Below is a small trained network, with its code and all its weights. Each question gives an input and a class and asks what happens when units are switched off, that is, made to give their printed mean instead of their output.

import numpy as np


def w(rows, s, z=0):
    codes = np.array(rows[::2]) - 128.0
    scale = np.full(codes.shape[1], s)
    scale[-1] = z or s
    return codes * scale


def f(y):
    return y / 2 * (1 + np.tanh(0.7978845608 * (y + 0.044715 * y**3)))


def log_softmax(a):
    a = a - a.max(-1, keepdims=True)
    return a - np.log(np.exp(a).sum(-1, keepdims=True))


def net(x, mask):
    res = np.array(x, float).reshape(1, 5) / 4 @ E
    y = f(res @ A[0][:, :-1].T + A[0][:, -1])
    res = res + np.where(mask, y, B[0][:, -1]) @ B[0][:, :-1]
    return log_softmax(res[-1] @ U[:, :-1].T + U[:, -1])


A, B = {}, {}
E = w([
[114,117,135,107,128,117,120],'x0',
[254,180,175,65,178,17,138],'x1',
[123,52,48,80,204,144,243],'x2',
[126,138,125,134,130,131,131],'x3',
[127,124,130,124,129,126,124],'x4',
],0.0076)
A[0] = w([
[98,100,90,127,114,160,161,134],'neuron 0',
[94,85,70,119,152,154,204,179],'neuron 1',
[126,67,41,95,200,123,250,207],'neuron 2',
[201,171,175,90,140,79,97,163],'neuron 3',
[92,127,118,162,89,168,98,178],'neuron 4',
[254,170,156,68,177,15,139,204],'neuron 5',
[140,183,190,155,84,129,3,253],'neuron 6',
[24,101,71,163,101,225,140,240],'neuron 7',
[109,72,68,107,182,137,233,193],'neuron 8',
[138,178,192,175,80,122,34,254],'neuron 9',
[163,111,109,77,170,111,191,137],'neuron 10',
[93,126,118,168,84,160,101,216],'neuron 11',
],0.0072,0.005)
B[0] = w([
[123,88,57,96,120,170,114,149],'neuron 0',
[178,63,85,73,145,193,95,180],'neuron 1',
[218,92,130,31,194,214,124,221],'neuron 2',
[192,191,173,95,122,64,121,195],'neuron 3',
[61,60,115,174,68,142,74,159],'neuron 4',
[254,205,254,72,159,88,172,250],'neuron 5',
[108,152,179,175,21,36,48,220],'neuron 6',
[120,27,70,141,91,180,11,214],'neuron 7',
[211,99,101,74,174,212,104,200],'neuron 8',
[101,139,174,173,52,38,52,214],'neuron 9',
[193,130,156,58,180,164,175,168],'neuron 10',
[60,73,118,185,57,115,23,167],'neuron 11',
],0.0063,0.012)
U = w([
[1,94,121,205,73,110,72,199],'0',
[29,183,84,148,140,136,221,8],'1',
[140,72,59,105,148,194,77,157],'2',
[31,161,98,162,157,126,225,1],'3',
[33,144,92,168,160,110,230,1],'4',
[158,203,164,132,105,51,108,147],'5',
[44,152,68,159,134,105,252,6],'6',
[178,141,154,86,209,146,235,127],'7',
],0.0071,0.0044)

Each question gives the input, the list of numbers given to net, and the class t.
The units are the neurons (one row each of A and B). Each row of codes is followed by its name. A weight is (code - 128) times the scale printed after its matrix; where a second scale follows, it is the last column's (A, B and U).
mask holds one flag per neuron, in row order. A switched-off neuron (its flag False) gives its mean, the last column of its row in B, instead of its output. The means were averaged over made-up inputs and are rounded, as every weight is.
A unit's drop is (log p(t) with every unit on - log p(t) with that unit switched off) / (log p(t) with every unit on - log p(t) with every unit switched off).
The circuit of an input: a set's keep is (log p(t) with only the set's units on - log p(t) with every unit switched off) / (log p(t) with every unit on - log p(t) with every unit switched off). Starting from all 12 units, units are removed one at a time, each time the one whose removal leaves the highest keep (on an exact tie, the one counted first), for as long as the keep stays at least 0.8.
units of the circuit, in order: the units of the circuit, biggest drop first
unit that matters most: the unit with the biggest drop
k most important neurons: the k neurons with the biggest drops, biggest first
drop of u: that unit's drop, to one decimal
input [8,1,2,1,3], class 7: units of the circuit, in order => neuron 7; neuron 6
input [-1,0,-6,-3,-7], class 0: units of the circuit, in order => neuron 5; neuron 2
input [1,1,2,-6,-6], class 7: unit that matters most => neuron 7
input [2,6,1,7,-2], class 7: units of the circuit, in order => neuron 6; neuron 9
input [3,-4,0,3,-1], class 0: units of the circuit, in order => neuron 2; neuron 5
input [0,5,1,0,4], class 7: 3 most important neurons => neuron 6; neuron 9; neuron 11
input [-6,8,1,6,-7], class 7: 2 most important neurons => neuron 6; neuron 9
input [4,8,2,4,6], class 7: drop of neuron 6 => 0.1
input [3,2,2,2,-5], class 7: drop of neuron 1 => 0.0
input [-7,-1,-7,6,-2], class 0: drop of neuron 5 => 0.1
